Below are the code and all the weights of a small trained network. Each question names an input and a target symbol and asks about switching units off, where a switched-off unit gives its printed mean instead of its output.

import numpy as np


def w(rows, s, z=0):
    codes = np.array(rows[::2]) - 128.0
    scale = np.full(codes.shape[1], s)
    scale[-1] = z or s
    return codes * scale


def f(y):
    return np.maximum(y, 0)


def softmax(a):
    e = np.exp(a - a.max(-1, keepdims=True))
    return e / e.sum(-1, keepdims=True)


def log_softmax(a):
    a = a - a.max(-1, keepdims=True)
    return a - np.log(np.exp(a).sum(-1, keepdims=True))


def net(x, mask):
    ids = ['αβγζηθλμξπψω'.index(c) for c in x.split()]
    T = len(ids)
    res = E[ids] + P[:T]
    r = res
    for j in range(3):
        rows = slice(4 * j, 4 * j + 4)
        q, k, v = (r @ M[0][rows].T for M in (Q, K, V))
        z = softmax(np.where(np.tri(T) > 0, q @ k.T / 4**0.5, -1e9)) @ v
        o = O[0][rows]
        res = res + np.where(mask[j], z, o[:, -1]) @ o[:, :-1]
    y = f(res @ A[0][:, :-1].T + A[0][:, -1])
    res = res + np.where(mask[3:15], y, B[0][:, -1]) @ B[0][:, :-1]
    return log_softmax(res[-1] @ U[:, :-1].T + U[:, -1])


Q, K, V, O, A, B = {}, {}, {}, {}, {}, {}
E = w([
[166,53,72,145,145,121,125,56,148,180],'α',
[136,141,152,139,65,150,157,166,157,171],'β',
[97,2,132,165,155,193,156,156,111,143],'γ',
[168,86,96,130,157,141,152,120,124,71],'ζ',
[105,142,93,107,106,87,136,203,179,150],'η',
[125,115,113,159,108,176,188,149,160,85],'θ',
[61,57,70,174,141,165,180,104,111,75],'λ',
[133,150,88,140,72,141,156,81,160,216],'μ',
[161,100,123,68,153,78,98,238,128,218],'ξ',
[157,186,94,119,119,40,160,205,107,141],'π',
[129,136,63,152,108,158,161,159,74,159],'ψ',
[15,104,106,140,58,185,159,136,32,147],'ω',
],0.023)
P = w([
[135,189,119,115,96,151,6,121,103,114],'0',
[153,98,117,186,134,93,132,86,177,136],'1',
[145,92,117,175,134,101,148,96,169,142],'2',
[138,113,110,168,138,111,141,101,140,146],'3',
[150,116,115,158,115,111,148,124,142,151],'4',
[150,111,90,147,115,118,145,137,134,142],'5',
[161,116,92,131,115,126,156,154,128,127],'6',
[175,114,82,119,102,127,149,143,106,131],'7',
[177,117,96,108,103,142,161,155,107,120],'8',
[189,106,74,101,104,146,161,141,101,126],'9',
],0.012)
Q[0] = w([
[113,123,96,50,85,130,155,110,83,119],'h1',
[115,152,173,97,145,146,92,78,64,98],'h1',
[84,155,153,143,172,92,119,99,154,146],'h1',
[104,184,162,204,142,132,66,127,85,121],'h1',
[140,118,169,131,143,156,68,143,95,119],'h2',
[188,117,100,92,118,133,204,169,67,167],'h2',
[130,88,101,137,136,120,191,181,123,170],'h2',
[133,160,148,148,159,129,98,146,111,143],'h2',
[93,138,130,186,134,110,111,123,159,156],'h3',
[105,98,185,109,177,120,74,91,140,60],'h3',
[95,135,246,102,176,135,79,135,144,145],'h3',
[133,107,64,193,134,110,184,178,125,131],'h3',
],0.011)
K[0] = w([
[137,157,152,111,90,145,45,181,81,110],'h1',
[105,123,184,92,179,138,94,67,226,102],'h1',
[121,92,159,155,196,89,173,91,150,150],'h1',
[73,103,144,227,206,84,93,108,160,142],'h1',
[131,189,17,168,134,119,182,121,106,128],'h2',
[116,171,149,121,141,187,1,129,143,118],'h2',
[111,166,99,94,147,218,67,102,121,75],'h2',
[137,150,124,175,136,124,216,79,122,83],'h2',
[108,101,136,139,131,80,150,124,141,174],'h3',
[123,170,133,137,106,117,121,51,174,97],'h3',
[95,189,93,170,41,88,132,67,194,137],'h3',
[88,89,109,122,117,163,159,210,104,175],'h3',
],0.0077)
V[0] = w([
[213,121,102,139,148,233,148,167,154,143],'h1',
[133,137,50,148,130,213,121,146,53,152],'h1',
[78,59,130,82,90,200,137,82,179,185],'h1',
[126,162,80,197,187,113,146,124,141,82],'h1',
[135,173,231,163,1,146,168,153,149,174],'h2',
[71,159,117,140,112,179,159,177,181,42],'h2',
[197,99,156,133,180,175,138,152,77,80],'h2',
[195,167,58,93,104,134,170,20,133,53],'h2',
[143,112,201,97,138,71,67,102,77,124],'h3',
[162,95,150,60,221,142,114,147,192,144],'h3',
[147,132,147,117,124,198,138,93,126,72],'h3',
[150,175,27,24,169,120,136,126,152,160],'h3',
],0.0083)
O[0] = w([
[108,190,88,204,128,74,42,200,130,146,157],'h1',
[90,156,171,149,125,96,164,117,57,164,255],'h1',
[69,144,56,82,72,121,91,184,102,177,23],'h1',
[128,113,127,191,105,125,152,41,161,139,151],'h1',
[102,197,208,110,108,215,116,188,169,183,104],'h2',
[107,170,176,161,54,108,148,106,114,32,86],'h2',
[197,154,121,133,175,218,107,155,76,80,94],'h2',
[86,160,29,134,167,176,157,83,147,68,105],'h2',
[89,112,93,62,128,194,168,191,82,123,74],'h3',
[151,113,101,134,110,131,121,255,133,139,134],'h3',
[110,172,57,184,40,143,131,102,124,147,38],'h3',
[65,119,137,131,180,82,130,177,196,119,164],'h3',
],0.0086,0.0092)
A[0] = w([
[155,80,144,169,135,94,29,139,83,132,86],'n1',
[140,113,176,91,120,64,178,72,155,177,198],'n2',
[101,180,99,177,93,133,112,78,167,94,102],'n3',
[146,140,254,117,101,153,113,144,124,157,3],'n4',
[123,95,115,104,79,155,132,116,171,191,69],'n5',
[59,97,146,136,121,108,76,94,164,81,251],'n6',
[168,120,81,191,143,92,95,149,174,116,192],'n7',
[169,107,126,136,108,92,91,138,122,165,119],'n8',
[183,160,135,82,149,106,96,109,177,118,128],'n9',
[142,142,127,120,177,128,163,115,101,152,160],'n10',
[147,130,129,182,128,190,170,142,97,153,151],'n11',
[72,43,126,164,104,224,124,133,118,143,194],'n12',
],0.0083,0.0021)
B[0] = w([
[103,85,129,189,90,153,197,165,195,129,184],'n1',
[130,139,92,96,156,161,118,142,85,125,247],'n2',
[72,131,156,122,132,147,210,160,118,85,166],'n3',
[114,167,93,101,124,121,58,123,92,114,176],'n4',
[127,136,136,117,128,114,146,244,131,113,150],'n5',
[121,123,150,112,109,84,89,78,113,120,152],'n6',
[118,104,183,140,145,189,71,122,151,120,208],'n7',
[112,140,149,95,128,174,164,97,118,124,187],'n8',
[200,128,82,152,97,133,167,129,209,84,162],'n9',
[154,122,2,132,168,152,85,88,149,90,186],'n10',
[147,159,150,120,131,68,139,127,142,169,172],'n11',
[227,135,123,102,100,173,133,50,140,155,158],'n12',
],0.0076,0.015)
U = w([
[110,61,76,116,117,123,59,107,139,166,140],'α',
[120,149,157,141,135,211,76,138,145,154,96],'β',
[195,81,110,157,34,123,133,152,129,160,163],'γ',
[108,94,116,145,124,208,82,149,100,84,154],'ζ',
[123,34,158,94,31,3,113,101,186,158,160],'η',
[85,123,162,154,107,195,182,152,163,115,95],'θ',
[93,29,129,110,66,79,173,124,125,103,69],'λ',
[88,128,88,85,83,154,235,124,223,191,4],'μ',
[108,53,156,114,149,163,162,190,96,135,160],'ξ',
[188,132,194,74,186,130,169,99,141,155,253],'π',
[100,113,198,242,217,86,124,134,70,220,66],'ψ',
[109,76,131,44,117,133,171,116,57,147,130],'ω',
],0.0051,0.0019)

Each question gives the input, a string of symbols that net reads in full, and the target symbol t.
The units are the heads (4 rows each of Q, K, V and O) and the neurons (one row each of A and B). Each row of codes is followed by its name. A weight is (code - 128) times the scale printed after its matrix; where a second scale follows, it is the last column's (O, A, B and U).
mask holds one flag per unit, heads first, then neurons. A switched-off unit (its flag False) gives its mean, the last column of its rows in O or B, instead of its output. The means were averaged over made-up inputs and are rounded, as every weight is.
A unit's drop is (log p(t) with every unit on - log p(t) with that unit switched off) / (log p(t) with every unit on - log p(t) with every unit switched off).
The circuit of an input: a set's keep is (log p(t) with only the set's units on - log p(t) with every unit switched off) / (log p(t) with every unit on - log p(t) with every unit switched off). Starting from the 12 units with the biggest drops (on a tie, the unit counted first), units are removed one at a time, each time the one whose removal leaves the highest keep (on an exact tie, the one counted first), for as long as the keep stays at least 0.8.
units of the circuit, in order: the units of the circuit, biggest drop first
unit that matters most: the unit with the biggest drop
top k neurons: the k neurons with the biggest drops, biggest first
heads that matter: for each layer, one digit per head in row order, 1 if its drop is at least 0.15 and else 0, layers parted by /
input γ α η, target γ: units of the circuit, in order	(h3 h2)
input γ π π ζ, target γ: heads that matter	011
input π μ π λ, target π: units of the circuit, in order	(h1 n12)
input μ ψ α γ π π θ β ψ ω, target μ: heads that matter	010
input ω ψ ψ γ π μ ω π ψ, target ω: units of the circuit, in order	(h1)
input β ψ ψ π π β, target β: heads that matter	010
input π ξ π η π θ θ ξ η, target ξ: heads that matter	001
input π ζ ψ θ π γ, target π: units of the circuit, in order	(n12 h1)
input ξ π ξ ψ ψ ω ξ ω, target ξ: heads that matter	111
input ψ ψ ξ γ ζ ζ, target ψ: heads that matter	100
input ξ π π π ψ ζ ζ, target ξ: heads that matter	011
input π α θ, target π: heads that matter	100
input α α α μ, target α: units of the circuit, in order	(h2 h1)
input ψ π π π θ π α μ γ, target γ: units of the circuit, in order	(h3 n12)
input π ξ γ ω α ψ θ ω ξ π, target ξ: unit that matters most	h3
input π π β π μ, target π: heads that matter	101
input ψ π η ξ θ ξ β η ψ, target ψ: heads that matter	100
input ψ λ π π ψ λ, target ψ: units of the circuit, in order	(h1 h3)
input η η α, target η: top 3 neurons	(n6 n10 n3)
input ζ ω μ α ζ ζ, target ζ: heads that matter	010
input α η π λ π α ψ α μ α, target α: units of the circuit, in order	(h2 n10)
input π π π ψ π π π π π α, target π: units of the circuit, in order	(h1)
input π π π γ, target π: units of the circuit, in order	(h1 n12)
input ξ ξ α β π π ψ ψ η ξ, target ξ: top 2 neurons	(n1 n8)
input μ ψ ω, target ω: heads that matter	101
input γ ζ γ, target γ: top 2 neurons	(n12 n1)
input α μ β ξ π η π α β, target ξ: unit that matters most	h3
input ψ ψ α β θ α, target ψ: top 2 neurons	(n9 n12)
